Below is a small trained network, with its code and all its weights. Each question gives an input and a class and asks what happens when units are switched off, that is, made to give their printed mean instead of their output.

import numpy as np


def w(rows, s, z=0):
    codes = np.array(rows[::2]) - 128.0
    scale = np.full(codes.shape[1], s)
    scale[-1] = z or s
    return codes * scale


def norm(h):
    return h / np.sqrt((h * h).mean(-1, keepdims=True) + 1e-5)


def f(y):
    return y / 2 * (1 + np.tanh(0.7978845608 * (y + 0.044715 * y**3)))


def log_softmax(a):
    a = a - a.max(-1, keepdims=True)
    return a - np.log(np.exp(a).sum(-1, keepdims=True))


def net(x, mask):
    res = np.array(x, float).reshape(1, 2) / 4 @ E
    u = 0
    for l in range(2):
        y = f(norm(res) @ A[l][:, :-1].T + A[l][:, -1])
        res = res + np.where(mask[u : u + 10], y, B[l][:, -1]) @ B[l][:, :-1]
        u += 10
    return log_softmax(norm(res)[-1] @ U[:, :-1].T + U[:, -1])


A, B = {}, {}
E = w([
[108,239,52,38,29,240,161,236],'x0',
[27,113,63,157,24,74,163,253],'x1',
],0.0065)
A[0] = w([
[148,175,149,146,198,221,103,84,5],'L0N0',
[106,94,130,117,160,122,115,112,114],'L0N1',
[137,87,155,154,161,164,90,145,91],'L0N2',
[206,173,150,2,112,247,171,139,59],'L0N3',
[92,116,107,136,101,209,185,205,129],'L0N4',
[66,29,112,78,145,100,111,182,153],'L0N5',
[41,96,143,177,143,95,141,135,157],'L0N6',
[145,122,124,128,139,191,31,157,131],'L0N7',
[170,96,153,127,142,106,162,93,59],'L0N8',
[133,125,113,87,120,167,132,175,132],'L0N9',
],0.0082,0.0028)
B[0] = w([
[69,166,58,118,107,103,108,156,205],'L0N0',
[103,141,138,69,178,147,190,147,145],'L0N1',
[168,91,99,88,139,179,154,178,143],'L0N2',
[203,87,254,159,104,36,196,112,253],'L0N3',
[108,115,111,144,186,169,38,102,226],'L0N4',
[97,109,113,143,104,32,180,149,186],'L0N5',
[106,78,100,97,82,106,247,176,198],'L0N6',
[131,162,125,202,154,94,141,79,146],'L0N7',
[65,150,111,83,135,159,163,154,163],'L0N8',
[123,176,135,179,153,135,90,115,170],'L0N9',
],0.0086,0.0072)
A[1] = w([
[177,180,106,98,164,213,105,123,101],'L1N0',
[116,190,94,93,129,181,22,35,205],'L1N1',
[177,50,254,62,187,83,201,192,38],'L1N2',
[71,97,122,84,151,122,165,87,171],'L1N3',
[95,40,95,100,173,54,187,63,141],'L1N4',
[146,79,161,133,60,55,144,152,66],'L1N5',
[89,109,163,152,191,105,72,108,147],'L1N6',
[235,203,153,140,128,150,174,79,107],'L1N7',
[74,176,71,142,152,160,51,180,78],'L1N8',
[140,117,132,129,59,142,125,100,2],'L1N9',
],0.0089,0.0025)
B[1] = w([
[201,98,54,52,199,98,216,31,141],'L1N0',
[90,84,77,36,142,165,196,117,174],'L1N1',
[131,208,129,211,139,170,60,163,254],'L1N2',
[145,135,174,149,128,220,73,119,182],'L1N3',
[147,89,157,95,68,130,101,150,247],'L1N4',
[137,177,81,30,203,74,174,1,195],'L1N5',
[94,164,86,130,73,119,160,177,166],'L1N6',
[135,113,111,136,171,33,134,64,196],'L1N7',
[98,195,120,196,178,158,115,130,176],'L1N8',
[87,129,162,110,109,59,132,97,116],'L1N9',
],0.0091,0.0094)
U = w([
[87,8,128,66,35,23,209,184,182],'0',
[170,44,252,135,56,239,21,190,145],'1',
[173,127,81,108,90,137,111,160,45],'2',
[120,73,105,181,76,184,146,82,3],'3',
[207,176,152,215,161,15,117,57,175],'4',
[26,203,20,245,110,153,108,202,134],'5',
[175,57,99,16,211,212,160,38,174],'6',
],0.012,0.0065)

Each question gives the input, the list of numbers given to net, and the class t.
The units are the neurons (one row each of A and B). Each row of codes is followed by its name. A weight is (code - 128) times the scale printed after its matrix; where a second scale follows, it is the last column's (A, B and U).
mask holds one flag per neuron, layer by layer. A switched-off neuron (its flag False) gives its mean, the last column of its row in B, instead of its output. The means were averaged over made-up inputs and are rounded, as every weight is.
A unit's drop is (log p(t) with every unit on - log p(t) with that unit switched off) / (log p(t) with every unit on - log p(t) with every unit switched off).
The circuit of an input: a set's keep is (log p(t) with only the set's units on - log p(t) with every unit switched off) / (log p(t) with every unit on - log p(t) with every unit switched off). Starting from the 12 units with the biggest drops (on a tie, the unit counted first), units are removed one at a time, each time the one whose removal leaves the highest keep (on an exact tie, the one counted first), for as long as the keep stays at least 0.8.
units of the circuit, in order: the units of the circuit, biggest drop first
most important unit: the unit with the biggest drop
top k neurons: the k neurons with the biggest drops, biggest first
k most important neurons of layer l: the k neurons of layer l with the biggest drops, biggest first
drop of u: that unit's drop, to one decimal
input [3,-7], class 4: units of the circuit, in order : (L0N3)
input [-2,1], class 0: top 3 neurons : (L0N6, L0N4, L0N5)
input [-1,-4], class 6: top 3 neurons : (L0N3, L0N6, L0N5)
input [-6,-7], class 6: top 2 neurons : (L0N3, L0N5)
input [-4,2], class 0: top 4 neurons : (L0N6, L0N5, L0N4, L1N5)
input [-5,-5], class 6: units of the circuit, in order : (L0N3, L1N1)
input [-6,2], class 1: top 4 neurons : (L1N4, L1N3, L1N2, L0N0)
input [0,5], class 0: top 3 neurons : (L0N5, L1N2, L0N6)
input [-5,-4], class 1: top 2 neurons : (L0N4, L1N5)
input [-4,-5], class 6: 3 most important neurons of layer 0 : (L0N3, L0N5, L0N6)
input [-6,1], class 1: top 3 neurons : (L0N3, L1N4, L1N2)
input [-1,-7], class 6: top 4 neurons : (L0N6, L0N0, L0N5, L1N1)
input [-4,1], class 1: 2 most important neurons of layer 1 : (L1N2, L1N4)
input [-2,-2], class 6: top 4 neurons : (L0N3, L0N5, L0N6, L1N0)
input [-3,2], class 0: most important unit : L0N6
input [4,-8], class 4: drop of L0N3 : 1.7
input [-5,-7], class 6: drop of L0N3 : 2.4
input [-7,1], class 1: drop of L0N3 : 0.2
